[[-16   0   9   8   1 -87   8  13 -12   7 -57 -63   9 -14 -14  -4]
 [-52  14 -47  38  -5  -8  -4 -14   1 -39  14 -57 -18  80   3  22]]
=>
[[-16   9   1   8 -12 -57   9 -14]
 [-52 -47  -5  -4   1  14 -18   3]]

[[ -7   0]
 [-99 -14]
 [-52  -4]
 [ 46   6]
 [  7   4]
 [ 29  -2]
 [  8   3]]
=>
[[ -7]
 [-99]
 [-52]
 [ 46]
 [  7]
 [ 29]
 [  8]]

[[ -1 -19   3 -16 -20   1  11 -18 -15  -9   6 -22]
 [ -4 -22   2 -12 -24  -6   9 -20 -15 -11   6 -18]
 [  9 -36   4 -13 -24   2  21 -13 -13 -17  15 -26]
 [ -4 -23   6 -11   0  12  16 -38  -8 -10   7 -14]
 [ -4 -25   4 -16 -20  -4  11 -17 -11 -14   3 -20]
 [ -5 -22  -1 -14 -23  -3  10 -17 -11  -8   8 -17]
 [ -3 -25   4 -15 -23  -3  12 -16 -12 -12   7 -19]
 [  5 -43  -8 -19   2  19   4  12   2 -34  -8 -85]]
=>
[[ -1   3 -20  11 -15   6]
 [ -4   2 -24   9 -15   6]
 [  9   4 -24  21 -13  15]
 [ -4   6   0  16  -8   7]
 [ -4   4 -20  11 -11   3]
 [ -5  -1 -23  10 -11   8]
 [ -3   4 -23  12 -12   7]
 [  5  -8   2   4   2  -8]]

[[ 16  13 -30  13]
 [-25 -17   2 -90]
 [ -6 -22 -30   6]]
=>
[[ 16 -30]
 [-25   2]
 [ -6 -30]]

[[-66  64  13  90 -48 -56  -7 -26  30  28]
 [-16  70  31 -93  49 -45 -66  55  20  47]]
=>
[[-66  13 -48  -7  30]
 [-16  31  49 -66  20]]

[[-15 -43 -23  57 -34  -5]
 [-47 -53   9 -45  23  -5]
 [ 22 -32 -37 -14  59  -5]
 [ 87   8 -29  25  21  -5]
 [ 63   0 -32  -2  48  -5]
 [ 46  -6 -41  60  -7  -5]
 [-38  51  28 -52  10  -5]
 [ 42  45  -4 -44  43  -5]
 [ 80  11 -27   6  35  -5]]
=>
[[-15 -23 -34]
 [-47   9  23]
 [ 22 -37  59]
 [ 87 -29  21]
 [ 63 -32  48]
 [ 46 -41  -7]
 [-38  28  10]
 [ 42  -4  43]
 [ 80 -27  35]]

[[71 93 45 82 35 37 62 70 78 36 33]
 [78 64 43 73 78 72 68 54 41 75 70]
 [76 78 70 68 48 81 75 42 69 72 45]
 [36 59 44 53 39 64 63 45 43 44 65]
 [52 97 54 38 73 37 41 83 79 47 39]
 [41 53 63 64 70 38 40 52 73 37 77]]
=>
[[71 45 35 62 78 33]
 [78 43 78 68 41 70]
 [76 70 48 75 69 45]
 [36 44 39 63 43 65]
 [52 54 73 41 79 39]
 [41 63 70 40 73 77]]
---
[[-21 -30  11 -13  19  23  28  11  21   0   9 -11 -19]
 [ 20  29 -43 -26 -49 -30 -38  12 -41 -20 -41 -19 -42]
 [ 28  31  35   5  28  38  30  27  31  10   0  14 -85]
 [  9   9 -33  20 -27  -7  -9  72 -33 -16  -2  27  49]
 [  1  19  10 -32 -13 -28 -27  -1   4   6 -36 -39 -49]]
=>
[[-30  11 -13  19  23  28  11  21   0   9 -11 -19 -21]
 [ 29 -43 -26 -49 -30 -38  12 -41 -20 -41 -19 -42  20]
 [ 31  35   5  28  38  30  27  31  10   0  14 -85  28]
 [  9 -33  20 -27  -7  -9  72 -33 -16  -2  27  49   9]
 [ 19  10 -32 -13 -28 -27  -1   4   6 -36 -39 -49   1]]

[[ 86  15  60  12  28   2  41 -26 -48  41  -4]
 [ 64 -45 -11 -20  -7 -15 -17  28  37  29  19]
 [-38 -10 -51 -60  -5 -37 -11 -50  14  89 -20]
 [ 25  28  24 -44   1  27 -19  18 -33  66  36]
 [ -8  46  54 -72  -9  -7 -53 -82  30  64 -11]
 [-11  64 -34 -52 -11 -16  56 -10 -51  33  24]
 [ -9  17  65 -28  18 -11 -56  -2  35 -32 -26]]
=>
[[ 15  60  12  28   2  41 -26 -48  41  -4  86]
 [-45 -11 -20  -7 -15 -17  28  37  29  19  64]
 [-10 -51 -60  -5 -37 -11 -50  14  89 -20 -38]
 [ 28  24 -44   1  27 -19  18 -33  66  36  25]
 [ 46  54 -72  -9  -7 -53 -82  30  64 -11  -8]
 [ 64 -34 -52 -11 -16  56 -10 -51  33  24 -11]
 [ 17  65 -28  18 -11 -56  -2  35 -32 -26  -9]]

[[ -9  -8 -78 -63]
 [  0  -5 -72 -55]
 [  3  -4 -69 -52]
 [  8  -2 -65 -47]
 [ 23   2 -52 -33]]
=>
[[ -8 -78 -63  -9]
 [ -5 -72 -55   0]
 [ -4 -69 -52   3]
 [ -2 -65 -47   8]
 [  2 -52 -33  23]]

[[66 93]
 [28  7]
 [ 8  7]
 [43 88]]
=>
[[93 66]
 [ 7 28]
 [ 7  8]
 [88 43]]

[[ 49  25  -9  34  29  43 -44  24  33 -15]
 [-21 -20  -2 -18 -12 -17  11 -21  -9  -1]
 [  3   4 -52  -1 -32  -3 -57   0  51 -43]
 [-15   6 -19  10  28  33   0  13  -2 -21]
 [ 43 -25 -35 -34 -18 -20   8 -24  -1 -39]
 [ 24  31  10  35  31  45 -15  29  12  17]
 [ -8 -33  23 -20   6  12  49 -27 -19  12]
 [ -4   5 -36 -17 -39 -38  24  -2   5 -48]
 [-43 -34 -20 -18  -2 -17 -94 -22 -48   6]]
=>
[[ 25  -9  34  29  43 -44  24  33 -15  49]
 [-20  -2 -18 -12 -17  11 -21  -9  -1 -21]
 [  4 -52  -1 -32  -3 -57   0  51 -43   3]
 [  6 -19  10  28  33   0  13  -2 -21 -15]
 [-25 -35 -34 -18 -20   8 -24  -1 -39  43]
 [ 31  10  35  31  45 -15  29  12  17  24]
 [-33  23 -20   6  12  49 -27 -19  12  -8]
 [  5 -36 -17 -39 -38  24  -2   5 -48  -4]
 [-34 -20 -18  -2 -17 -94 -22 -48   6 -43]]

[[-70  48  94  84 -56   0 -21]
 [ 95 -13 -87 -67  78 -16  20]
 [ 87  34 -72  24  74 -18   5]]
=>
[[ 48  94  84 -56   0 -21 -70]
 [-13 -87 -67  78 -16  20  95]
 [ 34 -72  24  74 -18   5  87]]

[[-60  78 -49   7  11   3]
 [ 49 -58  46  -3 -11  -4]
 [-36  14  -4 -20  -5  15]
 [-33  37 -37  -5   4   7]
 [ 36 -47  41 -23  17  21]
 [-47  54 -48   7   9  -1]
 [ 17 -10  20  30 -17 -24]]
=>
[[ 78 -49   7  11   3 -60]
 [-58  46  -3 -11  -4  49]
 [ 14  -4 -20  -5  15 -36]
 [ 37 -37  -5   4   7 -33]
 [-47  41 -23  17  21  36]
 [ 54 -48   7   9  -1 -47]
 [-10  20  30 -17 -24  17]]

[[-10  24 -14  25   3  15  -2  -4 -12  -7  28  -3  -4  -9  -3   6]
 [  0 -27 -15  15  20 -13  10  18  17  -3 -37 -16  12 -24  27 -53]
 [-53   6 -21  -4  -8 -76 -12 -21 -20 -36 -16 -91 -24 -30 -11  -6]]
=>
[[ 24 -14  25   3  15  -2  -4 -12  -7  28  -3  -4  -9  -3   6 -10]
 [-27 -15  15  20 -13  10  18  17  -3 -37 -16  12 -24  27 -53   0]
 [  6 -21  -4  -8 -76 -12 -21 -20 -36 -16 -91 -24 -30 -11  -6 -53]]
